Below is a small trained network, with its code and all its weights. Each question gives an input and a class and asks what happens when units are switched off, that is, made to give their printed mean instead of their output.

import numpy as np


def w(rows, s, z=0):
    codes = np.array(rows[::2]) - 128.0
    scale = np.full(codes.shape[1], s)
    scale[-1] = z or s
    return codes * scale


def f(y):
    return y / 2 * (1 + np.tanh(0.7978845608 * (y + 0.044715 * y**3)))


def log_softmax(a):
    a = a - a.max(-1, keepdims=True)
    return a - np.log(np.exp(a).sum(-1, keepdims=True))


def net(x, mask):
    res = np.array(x, float).reshape(1, 7) / 4 @ E
    y = f(res @ A[0][:, :-1].T + A[0][:, -1])
    res = res + np.where(mask, y, B[0][:, -1]) @ B[0][:, :-1]
    return log_softmax(res[-1] @ U[:, :-1].T + U[:, -1])


A, B = {}, {}
E = w([
[237,107,128],'x0',
[152,169,255],'x1',
[127,129,130],'x2',
[157,234,92],'x3',
[127,128,129],'x4',
[130,128,128],'x5',
[127,128,126],'x6',
],0.0072)
A[0] = w([
[141,121,110,146],'n1',
[205,90,134,81],'n2',
[108,99,147,76],'n3',
[123,104,98,61],'n4',
[149,62,125,229],'n5',
[139,207,86,56],'n6',
[122,71,149,34],'n7',
[117,162,170,47],'n8',
[108,114,38,62],'n9',
[125,59,145,29],'n10',
[149,134,138,33],'n11',
[124,154,196,48],'n12',
[135,123,145,105],'n13',
[38,151,135,147],'n14',
[131,155,184,37],'n15',
[160,250,128,97],'n16',
[146,206,99,31],'n17',
[220,99,125,67],'n18',
[137,111,205,69],'n19',
[113,106,97,99],'n20',
[38,167,134,11],'n21',
[185,170,114,160],'n22',
[21,152,162,82],'n23',
[89,52,185,83],'n24',
[144,181,115,61],'n25',
[110,114,154,2],'n26',
[124,148,119,3],'n27',
[122,69,149,33],'n28',
[104,110,133,152],'n29',
[126,154,184,45],'n30',
[123,79,142,71],'n31',
[93,175,202,88],'n32',
[135,136,83,233],'n33',
[113,126,62,20],'n34',
[40,159,137,40],'n35',
[128,128,146,120],'n36',
[96,208,124,195],'n37',
[126,129,127,232],'n38',
[83,132,89,204],'n39',
[124,63,150,40],'n40',
[135,71,140,27],'n41',
[148,189,193,76],'n42',
[119,120,91,44],'n43',
[122,55,163,89],'n44',
[112,131,150,23],'n45',
],0.012,0.0038)
B[0] = w([
[133,123,131,144],'n1',
[198,185,134,177],'n2',
[110,150,131,129],'n3',
[118,101,97,130],'n4',
[131,141,192,227],'n5',
[37,179,101,180],'n6',
[82,171,95,138],'n7',
[117,92,81,145],'n8',
[121,8,76,209],'n9',
[84,164,86,147],'n10',
[130,131,94,108],'n11',
[110,45,64,176],'n12',
[131,125,123,126],'n13',
[196,179,164,208],'n14',
[111,70,62,157],'n15',
[68,203,136,252],'n16',
[56,207,90,167],'n17',
[211,198,117,187],'n18',
[126,50,134,185],'n19',
[119,93,116,144],'n20',
[181,186,98,162],'n21',
[133,167,186,202],'n22',
[215,192,153,209],'n23',
[69,203,153,206],'n24',
[86,165,110,143],'n25',
[111,137,96,107],'n26',
[108,134,71,99],'n27',
[81,165,96,139],'n28',
[124,128,150,150],'n29',
[107,66,68,158],'n30',
[95,158,111,138],'n31',
[131,32,120,213],'n32',
[129,74,169,212],'n33',
[108,68,81,154],'n34',
[188,186,107,167],'n35',
[122,113,126,131],'n36',
[109,117,180,225],'n37',
[132,113,183,185],'n38',
[135,93,181,205],'n39',
[81,180,97,148],'n40',
[96,168,88,132],'n41',
[142,27,119,216],'n42',
[121,97,80,125],'n43',
[70,187,125,180],'n44',
[122,135,84,107],'n45',
],0.018,0.0045)
U = w([
[70,182,249,252],'0',
[2,226,198,63],'1',
[193,236,135,76],'2',
[75,124,139,58],'3',
],0.0076,0.0044)

Each question gives the input, the list of numbers given to net, and the class t.
The units are the neurons (one row each of A and B). Each row of codes is followed by its name. A weight is (code - 128) times the scale printed after its matrix; where a second scale follows, it is the last column's (A, B and U).
mask holds one flag per neuron, in row order. A switched-off neuron (its flag False) gives its mean, the last column of its row in B, instead of its output. The means were averaged over made-up inputs and are rounded, as every weight is.
A unit's drop is (log p(t) with every unit on - log p(t) with that unit switched off) / (log p(t) with every unit on - log p(t) with every unit switched off).
The circuit of an input: a set's keep is (log p(t) with only the set's units on - log p(t) with every unit switched off) / (log p(t) with every unit on - log p(t) with every unit switched off). Starting from the 12 units with the biggest drops (on a tie, the unit counted first), units are removed one at a time, each time the one whose removal leaves the highest keep (on an exact tie, the one counted first), for as long as the keep stays at least 0.8.
units of the circuit, in order: the units of the circuit, biggest drop first
most important unit: the unit with the biggest drop
k most important neurons: the k neurons with the biggest drops, biggest first
drop of u: that unit's drop, to one decimal
input [-2,-7,-1,-7,4,7,2], class 1: units of the circuit, in order	(n24 n44)
input [4,-1,-2,5,-3,-4,-7], class 1: units of the circuit, in order	(n16 n6)
input [-8,-7,-3,7,2,1,-1], class 2: units of the circuit, in order	(n21)
input [6,-4,4,6,-1,5,7], class 1: units of the circuit, in order	(n6 n17)
input [-3,-8,-4,6,-7,-3,-6], class 3: 2 most important neurons	(n9 n34)
input [-7,0,-5,-6,-7,-1,6], class 2: units of the circuit, in order	(n23 n35)
input [-4,5,3,-8,-2,7,-6], class 1: units of the circuit, in order	(n24 n44)
input [7,1,-3,-4,0,-4,4], class 2: units of the circuit, in order	(n18 n2)
input [-6,3,-4,-5,-7,-5,3], class 2: units of the circuit, in order	(n23 n35)
input [5,4,2,-4,7,-5,4], class 2: 4 most important neurons	(n18 n2 n37 n16)
input [6,-3,-2,1,-4,5,3], class 2: units of the circuit, in order	(n18 n2)
input [1,8,-3,-7,0,0,-8], class 3: 2 most important neurons	(n19 n12)
input [0,8,-4,-7,-8,-8,8], class 3: 2 most important neurons	(n19 n12)
input [1,-7,-4,2,-3,6,6], class 3: most important neuron	(n9)
input [8,4,-6,-1,7,-4,4], class 2: 2 most important neurons	(n18 n2)
input [8,0,4,8,-4,-5,-7], class 1: 2 most important neurons	(n16 n6)
input [3,5,1,7,5,-5,-4], class 1: 2 most important neurons	(n16 n17)
input [-8,5,2,5,3,4,-4], class 2: drop of n12	0.0
input [7,2,-2,0,-5,-6,0], class 2: drop of n18	0.2
input [1,1,1,-5,-2,-7,3], class 1: drop of n39	0.1
input [8,-8,0,-8,-1,6,-5], class 1: most important unit	n44
